Here is a tiny trained network, its code and every weight. The questions are about switching its units off for an input and a class, where a switched-off unit gives its printed mean instead of its output.

import numpy as np


def w(rows, s, z=0):
    codes = np.array(rows[::2]) - 128.0
    scale = np.full(codes.shape[1], s)
    scale[-1] = z or s
    return codes * scale


def f(y):
    return y / 2 * (1 + np.tanh(0.7978845608 * (y + 0.044715 * y**3)))


def log_softmax(a):
    a = a - a.max(-1, keepdims=True)
    return a - np.log(np.exp(a).sum(-1, keepdims=True))


def net(x, mask):
    res = np.array(x, float).reshape(1, 7) / 4 @ E
    y = f(res @ A[0][:, :-1].T + A[0][:, -1])
    res = res + np.where(mask, y, B[0][:, -1]) @ B[0][:, :-1]
    return log_softmax(res[-1] @ U[:, :-1].T + U[:, -1])


A, B = {}, {}
E = w([
[113,123,46,173,67,60,22,71],'x0',
[253,187,95,196,71,155,165,172],'x1',
[169,114,70,128,170,76,59,164],'x2',
[90,147,147,249,148,200,129,179],'x3',
[71,164,163,165,52,118,105,57],'x4',
[152,237,162,97,182,32,161,202],'x5',
[254,171,192,88,195,191,75,37],'x6',
],0.0062)
A[0] = w([
[61,42,118,159,103,198,140,135,177],'n1',
[48,63,128,167,121,180,165,175,207],'n2',
[38,163,97,124,97,34,115,192,170],'n3',
[186,110,102,104,215,124,65,150,194],'n4',
[186,190,134,195,123,178,190,173,219],'n5',
[147,123,160,56,160,118,106,57,254],'n6',
[141,149,136,162,79,145,63,33,247],'n7',
[39,41,130,160,112,195,145,149,170],'n8',
[32,58,114,157,107,151,137,131,243],'n9',
[177,188,147,150,101,154,215,197,174],'n10',
[90,122,126,208,128,205,118,148,236],'n11',
[175,99,69,149,44,103,66,78,170],'n12',
[118,148,223,83,137,168,155,45,179],'n13',
[147,132,198,41,200,156,120,56,225],'n14',
[70,168,112,118,164,38,149,190,237],'n15',
[174,96,106,46,240,104,88,159,176],'n16',
[71,149,108,112,92,1,108,156,200],'n17',
[185,205,169,213,183,174,101,143,198],'n18',
[195,109,136,70,243,123,105,173,175],'n19',
[122,130,216,74,150,143,140,35,174],'n20',
[138,87,40,118,19,90,77,93,203],'n21',
[157,145,81,179,63,146,36,60,204],'n22',
[200,169,147,122,169,151,222,218,209],'n23',
],0.0065,0.0026)
B[0] = w([
[78,50,125,108,179,194,195,103,215],'n1',
[92,79,142,96,181,150,218,163,215],'n2',
[51,137,134,164,94,58,159,228,204],'n3',
[173,126,91,120,199,100,64,138,206],'n4',
[178,178,181,168,103,196,162,164,226],'n5',
[132,133,117,78,109,100,80,77,220],'n6',
[85,121,113,178,96,160,42,58,229],'n7',
[64,57,127,98,185,161,193,127,219],'n8',
[18,23,125,121,160,147,193,146,226],'n9',
[199,198,180,144,60,167,217,186,212],'n10',
[105,122,168,147,181,173,140,144,209],'n11',
[160,86,43,200,71,135,98,60,215],'n12',
[84,165,206,51,72,151,101,70,211],'n13',
[122,152,150,50,123,103,79,69,244],'n14',
[113,179,142,126,129,54,139,223,216],'n15',
[184,129,81,77,192,65,101,143,237],'n16',
[54,144,99,149,91,37,129,181,209],'n17',
[152,198,176,168,170,186,77,144,224],'n18',
[224,148,99,65,207,97,95,136,239],'n19',
[91,155,159,58,88,126,87,59,208],'n20',
[130,60,60,166,81,118,162,83,231],'n21',
[130,103,92,223,110,180,41,57,233],'n22',
[255,202,149,109,133,149,194,203,253],'n23',
],0.0071,0.0062)
U = w([
[213,136,79,52,254,84,87,140,147],'0',
[127,55,3,198,40,143,109,69,78],'1',
[53,144,113,151,84,3,148,217,234],'2',
[81,156,206,28,53,140,79,54,155],'3',
[54,31,153,100,217,203,199,143,157],'4',
[120,169,165,237,162,200,44,117,2],'5',
[221,199,199,137,85,195,207,189,140],'6',
],0.0067,0.00049)

Each question gives the input, the list of numbers given to net, and the class t.
The units are the neurons (one row each of A and B). Each row of codes is followed by its name. A weight is (code - 128) times the scale printed after its matrix; where a second scale follows, it is the last column's (A, B and U).
mask holds one flag per neuron, in row order. A switched-off neuron (its flag False) gives its mean, the last column of its row in B, instead of its output. The means were averaged over made-up inputs and are rounded, as every weight is.
A unit's drop is (log p(t) with every unit on - log p(t) with that unit switched off) / (log p(t) with every unit on - log p(t) with every unit switched off).
The circuit of an input: a set's keep is (log p(t) with only the set's units on - log p(t) with every unit switched off) / (log p(t) with every unit on - log p(t) with every unit switched off). Starting from the 12 units with the biggest drops (on a tie, the unit counted first), units are removed one at a time, each time the one whose removal leaves the highest keep (on an exact tie, the one counted first), for as long as the keep stays at least 0.8.
circuit, biggest first: the units of the circuit, biggest drop first
k most important neurons: the k neurons with the biggest drops, biggest first
drop when u is switched off: that unit's drop, to one decimal
input [-7,-5,2,7,6,0,5], class 3: most important neuron : (n13)
input [-3,2,-5,-1,2,-7,3], class 3: circuit, biggest first : (n13; n20)
input [3,6,-4,-2,7,4,6], class 5: 2 most important neurons : (n22; n18)
input [-6,-5,6,-1,1,-6,5], class 3: 3 most important neurons : (n13; n20; n14)
input [5,-8,0,-5,-8,-3,-6], class 2: 4 most important neurons : (n17; n3; n15; n11)
input [8,-4,6,3,-3,4,1], class 2: circuit, biggest first : (n17; n3)
input [-6,-2,-1,0,-2,-5,5], class 3: circuit, biggest first : (n13; n14)
input [-6,-3,-4,-7,-8,-6,0], class 0: circuit, biggest first : (n16; n19)
input [-2,2,-5,8,-1,-3,0], class 4: 3 most important neurons : (n8; n1; n2)
input [8,-1,8,8,3,-6,7], class 1: 2 most important neurons : (n12; n21)
input [-6,-3,0,5,-3,-4,8], class 0: 3 most important neurons : (n19; n4; n16)
input [-6,5,7,-6,-4,7,-6], class 6: 3 most important neurons : (n23; n10; n5)
input [-6,-6,-5,0,-8,0,3], class 0: 2 most important neurons : (n19; n16)
input [0,-7,6,-1,-4,-2,-6], class 2: circuit, biggest first : (n3)
input [-4,4,2,-3,-3,-6,-8], class 4: drop when n4 is switched off : 0.0
input [8,-2,-7,7,8,-2,2], class 1: drop when n12 is switched off : 0.1
input [-1,-1,2,0,2,6,0], class 2: drop when n17 is switched off : 0.2
